Here is a tiny trained network, its code and every weight. The questions are about switching its units off for an input and a class, where a switched-off unit gives its printed mean instead of its output.

import numpy as np


def w(rows, s, z=0):
    codes = np.array(rows[::2]) - 128.0
    scale = np.full(codes.shape[1], s)
    scale[-1] = z or s
    return codes * scale


def f(y):
    return y / 2 * (1 + np.tanh(0.7978845608 * (y + 0.044715 * y**3)))


def log_softmax(a):
    a = a - a.max(-1, keepdims=True)
    return a - np.log(np.exp(a).sum(-1, keepdims=True))


def net(x, mask):
    res = np.array(x, float).reshape(1, 4) / 4 @ E
    y = f(res @ A[0][:, :-1].T + A[0][:, -1])
    res = res + np.where(mask, y, B[0][:, -1]) @ B[0][:, :-1]
    return log_softmax(res[-1] @ U[:, :-1].T + U[:, -1])


A, B = {}, {}
E = w([
[92,200,27,50,97,185,66,136,174,246],'x0',
[141,123,67,103,207,104,190,61,59,189],'x1',
[215,194,104,185,81,16,133,150,146,177],'x2',
[79,79,162,130,104,117,156,138,143,210],'x3',
],0.011)
A[0] = w([
[115,117,121,103,125,97,114,132,122,120,89],'n0',
[116,104,104,130,132,102,113,106,155,117,97],'n1',
[128,140,173,154,107,174,92,202,140,115,56],'n2',
[84,131,175,87,140,182,152,79,120,110,94],'n3',
[149,157,74,54,117,161,110,98,170,177,147],'n4',
[142,147,54,90,107,177,103,127,183,188,153],'n5',
[181,140,122,157,97,43,89,116,137,162,107],'n6',
[147,131,103,127,68,77,136,143,115,128,68],'n7',
[192,174,119,155,79,85,161,169,131,159,88],'n8',
[144,104,82,110,178,113,153,53,73,157,27],'n9',
[130,128,185,126,85,118,76,165,144,91,67],'n10',
[119,122,156,162,88,143,78,122,161,113,73],'n11',
[133,144,120,137,77,166,152,106,108,137,19],'n12',
[124,136,159,162,89,148,84,182,164,108,59],'n13',
[137,57,168,152,151,89,145,141,91,100,139],'n14',
[89,123,137,65,151,237,120,134,113,111,77],'n15',
[130,143,109,134,144,90,138,72,82,164,57],'n16',
[86,121,109,132,102,94,102,118,141,96,58],'n17',
[120,141,87,99,125,157,78,161,194,140,135],'n18',
[192,53,173,140,156,107,142,109,168,99,144],'n19',
[123,148,87,124,119,166,94,205,155,160,111],'n20',
[121,104,191,231,150,106,193,135,87,75,166],'n21',
[145,131,157,133,53,163,103,152,206,88,47],'n22',
[78,107,134,111,135,153,129,95,124,108,91],'n23',
[160,192,99,195,107,45,157,158,157,175,106],'n24',
[131,123,88,138,191,106,141,11,74,172,58],'n25',
[112,128,129,150,112,135,127,103,118,131,92],'n26',
[151,114,92,114,189,125,176,129,61,154,47],'n27',
[132,136,152,98,117,122,142,139,162,116,4],'n28',
[73,61,121,107,134,217,115,108,94,87,93],'n29',
[144,101,169,152,146,72,150,115,129,50,129],'n30',
],0.012,0.0025)
B[0] = w([
[169,124,139,153,153,122,132,133,104,117,125],'n0',
[80,137,145,113,105,129,134,136,139,143,126],'n1',
[188,77,196,112,102,104,200,184,198,145,176],'n2',
[107,118,141,100,189,89,76,175,93,89,198],'n3',
[192,169,69,153,55,167,90,88,65,173,236],'n4',
[89,197,58,159,60,175,131,85,6,149,247],'n5',
[32,89,150,110,185,101,55,126,113,44,208],'n6',
[93,85,135,92,181,121,120,100,135,85,167],'n7',
[97,93,109,75,219,90,60,143,134,29,209],'n8',
[224,103,151,110,101,83,193,182,189,163,203],'n9',
[149,136,163,148,122,101,167,150,155,155,180],'n10',
[214,80,145,121,122,101,161,136,173,156,165],'n11',
[145,123,142,136,126,155,119,123,129,116,128],'n12',
[206,85,191,81,107,143,192,159,183,157,182],'n13',
[153,105,90,160,85,178,77,77,89,127,212],'n14',
[61,110,167,91,179,101,93,82,128,71,234],'n15',
[184,106,128,138,167,113,142,146,187,145,175],'n16',
[150,77,124,130,123,85,121,134,136,160,132],'n17',
[141,149,98,156,105,166,162,114,83,150,208],'n18',
[131,158,92,161,73,187,125,85,70,148,200],'n19',
[114,183,102,180,69,165,130,130,104,159,201],'n20',
[99,188,28,177,84,217,121,53,54,183,254],'n21',
[191,85,125,104,121,106,212,184,192,173,193],'n22',
[113,140,133,53,188,90,40,147,129,82,178],'n23',
[67,91,169,99,196,75,58,128,126,51,236],'n24',
[179,127,166,123,91,150,200,178,254,163,217],'n25',
[128,171,105,155,109,106,114,161,138,108,127],'n26',
[194,89,150,94,109,100,177,194,177,165,191],'n27',
[146,114,108,117,98,143,124,147,148,101,129],'n28',
[49,130,131,77,224,50,73,171,123,72,237],'n29',
[90,181,84,159,90,138,170,91,121,143,222],'n30',
],0.0083,0.016)
U = w([
[101,172,120,184,105,192,120,75,51,179,217],'0',
[48,136,182,108,254,100,51,148,141,63,149],'1',
[184,135,191,134,146,129,205,191,243,190,2],'2',
],0.013,0.00084)

Each question gives the input, the list of numbers given to net, and the class t.
The units are the neurons (one row each of A and B). Each row of codes is followed by its name. A weight is (code - 128) times the scale printed after its matrix; where a second scale follows, it is the last column's (A, B and U).
mask holds one flag per neuron, in row order. A switched-off neuron (its flag False) gives its mean, the last column of its row in B, instead of its output. The means were averaged over made-up inputs and are rounded, as every weight is.
A unit's drop is (log p(t) with every unit on - log p(t) with that unit switched off) / (log p(t) with every unit on - log p(t) with every unit switched off).
unit that matters most: the unit with the biggest drop
k most important neurons: the k neurons with the biggest drops, biggest first
drop when u is switched off: that unit's drop, to one decimal
input [5,7,6,-3], class 2: 2 most important neurons -> [n25 n9]
input [3,7,7,2], class 1: unit that matters most -> n24
input [-5,-1,6,0], class 1: 3 most important neurons -> [n24 n8 n6]
input [2,-5,5,8], class 1: 4 most important neurons -> [n24 n6 n8 n25]
input [-7,8,3,2], class 2: 3 most important neurons -> [n25 n9 n27]
input [6,8,-8,2], class 1: 2 most important neurons -> [n15 n29]
input [3,6,-7,-1], class 1: 2 most important neurons -> [n29 n15]
input [-6,-6,3,-5], class 0: 4 most important neurons -> [n21 n19 n30 n25]
input [-1,5,-4,7], class 2: 3 most important neurons -> [n25 n9 n24]
input [7,0,8,-3], class 1: 2 most important neurons -> [n24 n8]
input [7,-6,8,8], class 1: 4 most important neurons -> [n24 n8 n6 n21]
input [-5,-1,6,1], class 1: 4 most important neurons -> [n24 n8 n6 n5]
input [2,6,-6,7], class 1: 2 most important neurons -> [n29 n15]
input [-6,-7,3,-6], class 2: unit that matters most -> n22
input [-1,5,4,7], class 2: 2 most important neurons -> [n25 n29]
input [-5,-5,0,3], class 0: 3 most important neurons -> [n21 n25 n19]
input [-4,2,-2,-3], class 0: drop when n21 is switched off -> 0.0
input [-8,7,0,-8], class 0: drop when n21 is switched off -> 8.4
input [-6,-5,-1,5], class 0: drop when n21 is switched off -> 2.5
input [-3,-3,2,-8], class 0: drop when n27 is switched off -> 0.1
